Each row has a class, written after it.
[ 114  183   67   74  235  -32  100  228  121  -24 -146  -23  125   29
  -44   -2   52   81   34   81 -129    2    8    9   18    0  -58  -30
  106   29   63   -8  -37 -120  -39 -123]
rili
[ 156   85   10   60  201  -77  110  209   71  -52 -123   59   90   41
   52  -35   49  199   52   47    6   13   37  -67   46  -28  -54  -25
   45   32   86  -17   77  -82  -88   52]
kimel
[ 104  112   22  111  243  -28   33  158    7   25 -167   16   69   -5
   -9   16   82  110   68   32  -64  -32   13   -6   93   -3   -7  -33
  127  107   53  -32  -31  -35  -96  -33]
tuziz
[ 115  132   25  131  230   33   43  149   92   52 -122   34   70  -73
    4   24   42  158   72  131  -38   38  -23   16  -11    9  -20    1
  -27  116   57  -64   -5  -96  -17  -48]
zofi
[ -82   69  -18  -83 -178  -96 -209 -196   10 -207   55  -71   75  -47
   31   -2 -173 -303  -30  -58 -174   14   13  136  -12  -69  -76  298
  260 -120   93 -136 -297  -50  -63 -151]
tope
[-202  -93 -261 -123  -44   70  142 -245 -552 -184   75 -140   43  179
  -38   61   93   47  177  -16 -194   82 -162   31 -103 -123   62 -211
 -134  -36  139  207 -104   73  -13  256]
tuziz
[-135  -68  -18  174  -61   62 -137   99  -12 -303 -105   73  193  -67
  149  -27 -187 -313  -79  -32   14  -91  187   48  285   49 -117 -225
  281    6  285   29 -175 -145   11   -8]
Memag
[  19 -156 -172   44  210 -117   66   73  -34 -174   75  -75  132   34
 -263  238  -90  268  -36 -189  -15 -205 -114 -311  -50   64 -141   73
 -353   23  125  265   87   81   21  417]
bugun
[  50  206   62  560   91   -6  -58  159  522  153 -156  -40  249  135
  -88  286  219 -117   90  -10  -78  -77  -99 -424 -145  -84  371 -351
  221   14   46  397  213 -323 -169 -289]
kimel
[-190   64 -105 -151  -72  -26 -168  -48  118 -237   69   36   22  264
  -15   65 -165 -245 -115   -8  -31 -157 -178  269  -79 -153  -65   47
 -161   35  140  -70 -239 -150  -87  -17]
Memag
[ -86 -163  200 -110 -171  -79  190  626  218   40  200  -59  169  -88
 -121   97   24 -390 -308  355  234 -176 -217  -89  185 -191 -150 -418
  177 -105   65  445 -106  165  -55  -71]
taz
[-255   -5 -126   -8 -497 -112 -106 -264  -30 -402   87  228  -50  294
  323   63 -233  -23   -5  -35  110   92 -208  159  -63  -70  -12 -132
 -151   23  211    1 -196 -181  -71  130]
zofi
[ 202  -46  158  -28  212  -83  425   13  488  350  379   94 -146 -351
  -55  124 -311  -73 -191  194   57  396   98 -238 -301 -199  -44 -267
   15  -19  -31 -146  268  -87  160  681]
zofi
[ 60  87 -31  16 183 -25  46 158  84 -24 -89  34  72  55 -13   3  71  80
  28  26 -54  11   6  34  78  11 -93 -44  15  29 -11 -50  46   9 -47 -68]
tuziz
[ -57  343 -126   25   16  362 -226  240  219  261   99 -290  231 -100
   33  200    6   20  -64  127 -226  -75   -7   81   -6 -230  119 -298
  -22  -14  240  -24   60  195 -285 -209]
bugun
[  66  163 -202  -38  265  151  544  328    2   73  291   -5  234 -492
 -291  160  -92  123  133  133  -80  214  -56   -1 -306 -173  404 -306
 -276   69  157 -148   -7  414 -439  573]
zofi
[ 157 -129   33 -144   89 -268  265  289   74   62   63  175  -67  265
   89 -338 -108  255  -49  -87 -102 -193  407   91 -208   35 -162   14
  202   96  308   45  480   73  193  217]
fik
[  55  -17   36  139  -84   44  -20 -147  -82  -74  -60  -16   59   68
   75   23  -97  -37  -22    2  -41   32   75   53   73   -1  -63   36
  128  -17   31   -8  -61   -6   54    7]
zofi
[  65  368  334  348 -298  397  209 -196  164  126  -51 -110  294 -327
  -51 -107  -63   20  -88  225 -159  298  388 -534   21  150  234  107
  600   12  313  135 -119  -25  173 -476]
tope
[ 140  129   41  139  169   -6  -32  174  226   10 -138   15   79  -11
   -5   39    0  134   57    4  -56  -28   73   37   40  -32  -24   14
   12   -4   78  -16   28  -94 -100  -87]
fik
[  71  114   68   88  211   54  113  158  114   10 -109    0   99  -25
  -44   77  -13  114   12   23  -52   63   19  -76  -11  -49  -36  -71
   80   49  137    2    4 -118  -60  -10]
Lerud
[ -30  -85 -110   -2 -364  -51  128  113 -271 -161   11 -112  -57   98
   62   36 -181 -230 -123  -12  229 -172 -242  -41  -10   38  -37 -238
  105 -182  -65  -30 -372  204    8 -119]
rili
[  93  240  138  152   77    5   46   99  -65 -314  -78   15  -11 -107
   27   96 -104   61   80  188  189  291 -240  -70 -111   96  189 -326
  164   11  139  330 -389 -100    7  111]
fik
[ 100   51    5   88  197   21   99  191   59   -7 -133   14   30   52
    7  -22   26  102   46    8  -39   59   38   11   -6    8  -78   -9
   50    6   67    5   55 -158    1  -28]
tuziz
[  54  -97  -94   41  127 -184  -21  -22   12  -96   45  -45  -12  171
  -49  225 -140  -20 -145  -48  -91 -319 -237  -20  -21   84 -283  327
  -71   70   93   81 -198  127  -94  -69]
Lerud
[151  92  86  90 262  -6 -24 247 140  57 -80   4  87 -41   3  -5  23 160
  29  65  -6  43  45  -2  55 -15 -25  34 128 115  72 -81  -8 -72 -65 -83]
Memag
[ 255   72  223 -375  -73  -27  589  215 -358  412  148  -11   89 -209
   -6 -188  119  -38 -300  -20  170  127 -405 -673 -115  228 -386 -688
  109  -37  -72  -21 -128  402   91  280]
kise
[ -79  -99   60  145  -90   98  198  150  -12  112  164   25  -41 -117
    3   59  -58   23  -49   27  -90   89  138   40 -112  -76   35  282
   77  179   80   16  -69  182 -119  317]
kise
[ 41 -46 -17  29 -17  10 -18 -47 -85 -71 -88 -26  46  -2  13  -4 -76  61
   9 -20   0 104  22  -5 122 -37  -1  60  38 -42  11 100 -33  -7  42  51]
tuziz
[ 40 -48 -34  76 -48  36  15 -69 -80 -95 -30   0  30  83  56  12 -71 -50
  27  -5 -98  49 102 125  48   8 -63  34  42 -33  38  27 -22  -8  36   8]
zofi
[ -62 -125  -91 -324 -189  -87  -32 -234 -115 -237  -30  185  -39   56
  -47 -213   69  -98  116  122  -35  195 -164  132   97 -277  188  -44
 -370   -6  -75  232 -175  192  -46  148]
Memag
[  77  -45   24   33  -25   16   21  -57 -129 -126  -46  -12   55   91
   50  -19  -68   -9   42  -36  -48   68   79  123   56   -2  -33   71
   25  -55   15   90  -54  -35   32  -20]
rili
[ -94  -89  -20  -84 -219   97  -48 -329  -83 -306   98   20 -142  -14
   94 -155   42  163  196   37  100  283  -14  -23  -44 -139  165   88
 -300 -203   63  171 -129 -166 -121  120]
tuziz
[-150   -4 -110 -285   51   11  302  -14 -202 -343 -206   35 -191  -10
   83 -186 -100   25   92   71  -49  369  -99 -120 -145 -337   94  -63
  117   66  -62 -143 -100  339    5  139]
kise
[-148 -152  -38  319  -40  -77 -201 -244    1  201 -140    0  130  145
   95  147  -76   66  -43  131  -30 -327 -227  159  186 -104 -103  -61
   47  239  183   81 -167  -14   26  -71]
taz
[  74   73   43   46  235  -16   99  190   73  -17  -92   43   99   51
   28   41   34   88   24   17  -47   -7   49  -51   26  -36  -71  -59
   72   91  106   -5   68 -109  -83  -65]
rili
[-199   49 -238   -3   52   86 -230  456  190 -422  -95 -164  363  127
  -61  187   38   42  -11  -43 -113  -90 -297 -108  116 -186 -137  -77
 -352 -183  339  512 -167 -109 -321 -127]
fik
[ 131  105   38  131  179  -64   61  141  189   12 -104   82   87   45
   36   42  -10  197   21   76   -5  -26   51  -11   71  -29  -62  -48
   35  102  111  -13   72  -36  -22  -33]
tope
[ 163  -47 -172 -210 -192  -23  113   87 -363   75  426  -63 -350  182
  -54  220 -180 -428 -230  107  102 -298 -182  386    9  213 -217  -55
 -186  -42  -51 -199 -578  202  -51   15]
tuziz
[  54  103   19   75  157  -55   59  181  170   15 -113   20   74   46
   -3   31   61  107   34   77  -44  -40   27  -48   87  -51  -70  -83
   26   47   84   61   27  -77  -82  -41]
taz
[ 108   44   82   84  231  -39   59  243  148    2 -179   84  117  -13
  -16  -20   30   96   53   12   36   13   38  -55   52  -56  -18 -108
  128   64   99  -23   72 -149  -69  -34]
kimel
[  86   65   22  142  204    1   74  131  162   49 -117    1   76   22
  -46   40   38  178   24   22  -62  -42   33  -58   62  -10  -96   -6
   -6   48  121  -21   70 -102  -91  -16]
taz
[ -88  324 -182   51   47  346  -66 -231  496  134   68   56 -249 -107
  -65  232 -100 -128 -130  397  -94  396 -295  197  -53 -184  303 -491
 -403   79  -98 -248    3   38  -23   -6]
bugun
[ 89 106 -26 122 152  38  49 140 102  -7 -96  -2  89  44   5  51  21  98
  30  64  -3  59  36 107  33  13 -24 -40  47 -24  36  29  29 -60 -53 -56]
tope
[ 103   89   64  109  202  -76  111  170  112   36 -101   39   88   52
   75   31   -3  222   40    3  -54  -12   67  -27    4  -25  -53  -18
  119   95  106  -27  109  -96  -86    8]
rili
[-236 -169  -39   78 -316 -206 -363  -89  139  -90 -119  115 -350  278
   77    2  -41 -179   32  -12   31 -139  -15  395   36    2 -142   88
  300  -65  129  -12 -391 -367  -35 -184]
kise
[ -76  149  -43 -139  -38  131  280   -2  -62 -398  -76  -43 -168    1
   79  -78 -208   26  114   16  -49  205 -126   85 -232 -136   83 -133
   37  -60   67 -234 -300  280 -213  -19]
bugun
[  75  -32   -8   75  -27   48  -20  -45 -141  -66   31  -43   85   58
   71   48  -83  -71    7  -14  -75   24  101  184   93    6  -56   24
   49  -47   47   61  -78   16   21   14]
Lerud
[ 178  111  104  198  294  -93   95  200   95   45 -214   55   74    3
   46  -27   49  176   83   67  -16  -80   62  -71   33   31  -15  -81
  153  136   68   31   20  -92   -2  -68]
rili
[  31  264  439   41  146  351  135  -59  264   78  110   47  150   22
   28   79   90   19 -182  200  358  102 -338 -361  -66 -181   60 -899
 -220  100  149  107   31 -207  -80  143]
Memag
[  38  -39  -11  134  -31   45  -46  -50   -6 -106  -76  -34   30   63
   60   71 -135  -18  -28  -17  -49   34   -1  103   49  -25 -119   39
   59  -64   72   25  -87    1   20   -6]
fik
[  92  -47  -12  167  -59   40   74  -27  -43  -78  -79  -46  117   75
   42   41 -111  -28   30  -16  -73   62   61  104   67  -43  -37   17
   61  -87   42  117  -52   24   39  -13]
tope
[-282   60 -117  -78 -226 -122 -105   70 -124   -2  -76  -87   83   75
   38  -27 -107  298   93   62   59 -349 -175  109  152   28  145 -112
 -133  139  166  236 -433   29  -14 -100]
Memag
[  63  167  -46  263  -14  184  522 -490   55  184  -91 -135  108  126
 -203  255  -62   75   10   47 -166  -96  401 -352  -62 -389  342  -91
  175  -56  -20  -78  374   65  -26  245]
tuziz
[  56  -44   47   58  -63   62   95  -27 -106  -73  -42   -4  108  107
   86   -5  -94  -56   -6  -22  -40   41  123  110   94  -36  -39  -54
   67  -35   28   81    8   -2   48  -22]
rili
[-136 -202 -131  -98 -348  157 -113  445   36  -51  162   71 -156  274
   26   99   58 -222  -95 -126  182 -120 -215  121 -180 -316 -118 -167
 -452  -85  196    9  -34 -191 -228  113]
kise
[  47  -69  -31   70  -23    8   12 -118  -73  -47  -59  -43   25  -17
   36  -19 -100   -5   17  -46  -31  -18   15   53   14  -13  -54   94
   -4  -61    1   31  -65   23   29   58]
kise
[ 143  107    9  106  192   31   75  189   29    0 -127    6   89   10
   16   26   39  128   34   79  -62    9   18  -37   56   24  -44  -56
   75   81  106  -38   71  -86   -2 -107]
Memag
[ 113 -120 -258  110 -118  156  205  863  104  258   50 -225   -6  152
  123   60  151  164 -121 -324  -50  -64  -65 -312 -197  -65 -100  -21
  -83 -124 -173  -23  440  698 -374  -88]
kise
[  55  -53   33   92  -61   54   78  -66  -45  -77  -39  -32  107   81
   27   42 -104  -35  -32  -59  -36   13   37   23   58  -48  -16  -12
   19  -70   38   94   12   -4   10    0]
Lerud
[  73  109   52  118  233   41   26  107  142   44 -140   80  119    6
  -42   52   10  166   53   75   -4   -5   34   51   15  -36    3  -93
   30  154  127  -18   20 -110  -41  -19]
bugun
[ -91  -56  376  366 -109   51   10 -152  -15   32 -145  -74   58 -240
  166   50  -88   76    3 -193   91  187  147 -431    6 -211  158   30
  618  141 -166 -286  153  160   12  156]
rili
[ 100  105  -15  180  227    7   46  259  135  -11 -175  -16   85   31
   38   30   41  141   35   52    4   21  -30    9   39   -3  -62  -51
   50   25   51   -3   54  -77  -97  -54]
taz
[ -69 -227   99  351 -308  225   95  100  115  383  -65  180   45   48
  372   51  180 -255 -215   10  132  148 -124 -637  132 -252  -14 -443
  194  231    5  174    7  338 -298  -10]
zofi
[ 110  123    5  166  226   -7  110  171  105   12 -153   36  111   21
  -70   75   35  133   49   48  -38  -25   43  -12   53   28  -16  -78
  119   69   79   20   21  -11  -64  -34]
tuziz
[ 129   58   77   50  255  -84   81   87   51  -33 -154   51   73   46
   -4  -19    1  129   11   44   19   12  -31  -56   47   23  -39  -39
  161   80   68   15    1  -83  -37  -28]
kimel
[ -48   37   76 -128  -20  -77  -22 -385  -56   33   55   73   78  -95
 -267  285 -193   44 -129   71  -69 -109 -175 -115  124  -74  -79  164
   10  218  369   85 -365   -6 -164  158]
taz
[  31  -46   34  115 -102   68  -37 -109  -49  -58  -53  -35   47   22
   62    7 -112  -85    8  -44  -94   73   67  130   21  -41  -45   90
   99  -78   46   46  -88   -9   16    0]
fik
[ 63 -28   2  91 -42  48  74 -50 -62 -90 -66 -35 101  83  15  29 -81 -68
  -2 -21 -97  22  15  55  71 -29  -9 -16  43 -37  29  44  -1 -38  30 -25]
Memag
[  26  134  -27 -158  107   81  410 -164   72  324  170    9  350 -153
  -52   12 -187  -98   -3 -137 -158  -97   87  135 -188  -58   -1 -106
   83   -4  165 -305  -81  157 -400   41]
kise
[-274    3   14  -76 -343 -103    9   -1   22 -275  233   68   -3   55
  112  126 -299 -261   22  147  131  -51  -55  489 -157  -80  108 -149
   61  -20   93  359 -288  169   18  170]
tope
[  65  -47   23  120  -30   33  -18 -107  -20 -119  -68    7   20   89
   34   12 -115  -49  -24   -8  -44   57    3  105   47    5  -61   50
   62  -27   23   -3  -43    9   61   15]
kimel
[ 237   62  292 -472  -44 -148  282  273  144   81  -47  124  -93 -105
 -104 -196 -262  180 -325  -22  184  366 -300 -510   43  -30  -19 -352
 -129   70  -25  213   55  100  295  226]
fik
[  52  -47   54  119  -60   85  -11  -58  -52  -64 -104  -35  101   38
    2   -3 -100  -36    3  -29  -34   34   71   74   42  -33  -61   79
   66  -57   57   63  -92  -60   40   -2]
zofi
[ 211  324   50   74  -94   55  235  218 -134 -182 -238 -184  172   32
  234  -60  -64  326  -20  120   54  308 -142 -549  138    7  145 -605
  301 -122  165  114  102 -227  171 -258]
bugun
